Below is a small trained network, with its code and all its weights. Each question gives an input and a class and asks what happens when units are switched off, that is, made to give their printed mean instead of their output.

import numpy as np


def w(rows, s, z=0):
    codes = np.array(rows[::2]) - 128.0
    scale = np.full(codes.shape[1], s)
    scale[-1] = z or s
    return codes * scale


def norm(h):
    return h / np.sqrt((h * h).mean(-1, keepdims=True) + 1e-5)


def f(y):
    return np.maximum(y, 0)


def log_softmax(a):
    a = a - a.max(-1, keepdims=True)
    return a - np.log(np.exp(a).sum(-1, keepdims=True))


def net(x, mask):
    res = np.array(x, float).reshape(1, 8) / 4 @ E
    u = 0
    for l in range(4):
        y = f(norm(res) @ A[l][:, :-1].T + A[l][:, -1])
        res = res + np.where(mask[u : u + 3], y, B[l][:, -1]) @ B[l][:, :-1]
        u += 3
    return log_softmax(norm(res)[-1] @ U[:, :-1].T + U[:, -1])


A, B = {}, {}
E = w([
[37,176,84,21,182,224,211,59,198,106,236],'x0',
[157,98,11,12,108,65,96,223,81,234,100],'x1',
[147,134,185,71,45,7,32,145,200,83,253],'x2',
[118,129,125,135,123,123,145,130,125,129,128],'x3',
[26,19,132,52,113,141,91,132,39,64,116],'x4',
[151,159,109,41,106,76,170,82,194,52,33],'x5',
[112,138,129,144,139,133,131,149,114,135,149],'x6',
[138,105,131,132,110,131,131,128,125,140,127],'x7',
],0.0022)
A[0] = w([
[56,20,183,88,134,136,116,89,79,5,54,109],'L0N0',
[106,94,125,18,133,200,245,6,191,139,241,3],'L0N1',
[122,91,16,6,191,40,104,116,99,202,118,74],'L0N2',
],0.0029,0.0036)
B[0] = w([
[159,149,54,191,79,125,136,74,158,131,159,250],'L0N0',
[136,162,105,104,254,198,101,187,163,56,164,230],'L0N1',
[60,124,166,160,122,177,168,160,201,95,112,238],'L0N2',
],0.0052,0.0024)
A[1] = w([
[84,117,125,102,120,175,136,108,115,154,185,126],'L1N0',
[119,129,48,1,157,108,104,183,169,211,86,3],'L1N1',
[216,211,134,118,169,124,180,139,199,156,124,64],'L1N2',
],0.0042,0.0023)
B[1] = w([
[204,132,81,164,139,106,68,208,117,137,101,228],'L1N0',
[17,30,236,226,98,138,225,184,204,187,72,228],'L1N1',
[145,103,1,171,23,167,75,33,118,135,188,251],'L1N2',
],0.0041,0.0023)
A[2] = w([
[124,120,60,126,174,191,192,82,76,152,2,48],'L2N0',
[23,51,92,81,121,124,99,98,79,64,124,1],'L2N1',
[121,125,158,68,78,55,104,141,179,107,196,42],'L2N2',
],0.0054,0.00075)
B[2] = w([
[200,136,221,60,139,92,150,115,72,122,215,252],'L2N0',
[205,222,57,197,95,114,118,35,194,227,112,213],'L2N1',
[189,145,220,89,187,153,235,98,3,148,188,248],'L2N2',
],0.006,0.0033)
A[3] = w([
[93,187,212,159,141,154,148,32,146,3,115,172],'L3N0',
[180,145,55,136,90,177,160,121,145,157,151,216],'L3N1',
[203,146,178,177,82,28,54,173,48,61,11,5],'L3N2',
],0.0048,0.0016)
B[3] = w([
[78,60,142,119,87,56,137,242,105,203,22,252],'L3N0',
[122,104,97,108,73,68,8,114,106,98,96,250],'L3N1',
[15,157,15,26,213,253,133,116,240,41,171,204],'L3N2',
],0.005,0.0045)
U = w([
[224,186,231,48,171,108,203,85,25,124,216,156],'0',
[45,226,35,28,244,254,78,135,211,16,196,3],'1',
[233,204,24,232,16,61,48,2,188,197,147,29],'2',
[46,38,182,191,93,91,178,229,179,210,40,90],'3',
[165,75,120,85,92,101,72,180,105,133,167,215],'4',
],0.0056,0.004)

Each question gives the input, the list of numbers given to net, and the class t.
The units are the neurons (one row each of A and B). Each row of codes is followed by its name. A weight is (code - 128) times the scale printed after its matrix; where a second scale follows, it is the last column's (A, B and U).
mask holds one flag per neuron, layer by layer. A switched-off neuron (its flag False) gives its mean, the last column of its row in B, instead of its output. The means were averaged over made-up inputs and are rounded, as every weight is.
A unit's drop is (log p(t) with every unit on - log p(t) with that unit switched off) / (log p(t) with every unit on - log p(t) with every unit switched off).
The circuit of an input: a set's keep is (log p(t) with only the set's units on - log p(t) with every unit switched off) / (log p(t) with every unit on - log p(t) with every unit switched off). Starting from all 12 units, units are removed one at a time, each time the one whose removal leaves the highest keep (on an exact tie, the one counted first), for as long as the keep stays at least 0.8.
circuit, biggest first: the units of the circuit, biggest drop first
most important unit: the unit with the biggest drop
k most important neurons: the k neurons with the biggest drops, biggest first
drop of u: that unit's drop, to one decimal
input [-6,-2,-3,0,0,4,-7,-4], class 1: 2 most important neurons -> [L3N2 L2N2]
input [-1,-5,6,-4,7,3,8,6], class 2: circuit, biggest first -> [L2N1]
input [2,1,-2,1,3,2,6,4], class 2: 2 most important neurons -> [L2N2 L3N2]
input [2,4,-7,8,8,7,5,4], class 2: 2 most important neurons -> [L2N1 L2N2]
input [-6,7,2,2,-2,4,-2,4], class 3: 3 most important neurons -> [L1N1 L0N2 L0N0]
input [-4,5,-6,7,8,-1,-3,0], class 2: 3 most important neurons -> [L2N1 L2N2 L0N0]
input [-7,2,8,2,2,-3,-5,-1], class 0: 2 most important neurons -> [L2N2 L1N0]
input [-2,-7,4,-8,0,-5,3,0], class 3: 2 most important neurons -> [L3N0 L2N0]
input [-5,-2,-5,0,-4,4,7,-6], class 0: 2 most important neurons -> [L2N0 L1N0]
input [1,-7,-5,-1,-2,-4,-5,2], class 3: 3 most important neurons -> [L3N0 L2N2 L2N1]
input [-6,-6,-6,2,7,3,4,6], class 2: 4 most important neurons -> [L0N0 L2N1 L2N2 L1N1]
input [-3,-8,-4,5,-5,1,7,0], class 3: 2 most important neurons -> [L3N0 L2N1]
input [-5,-2,-4,-4,1,-4,6,-8], class 1: 2 most important neurons -> [L3N2 L2N2]
input [-5,8,0,-8,0,0,3,6], class 3: most important unit -> L1N1
input [6,8,2,-2,1,6,8,-5], class 3: 2 most important neurons -> [L1N1 L3N2]
input [-6,3,1,-3,3,-3,-7,4], class 1: drop of L3N2 -> 0.8
input [-8,2,5,6,6,1,-6,-8], class 1: drop of L3N2 -> 1.2
input [8,-4,-8,7,-5,3,0,-5], class 0: drop of L0N0 -> 0.2
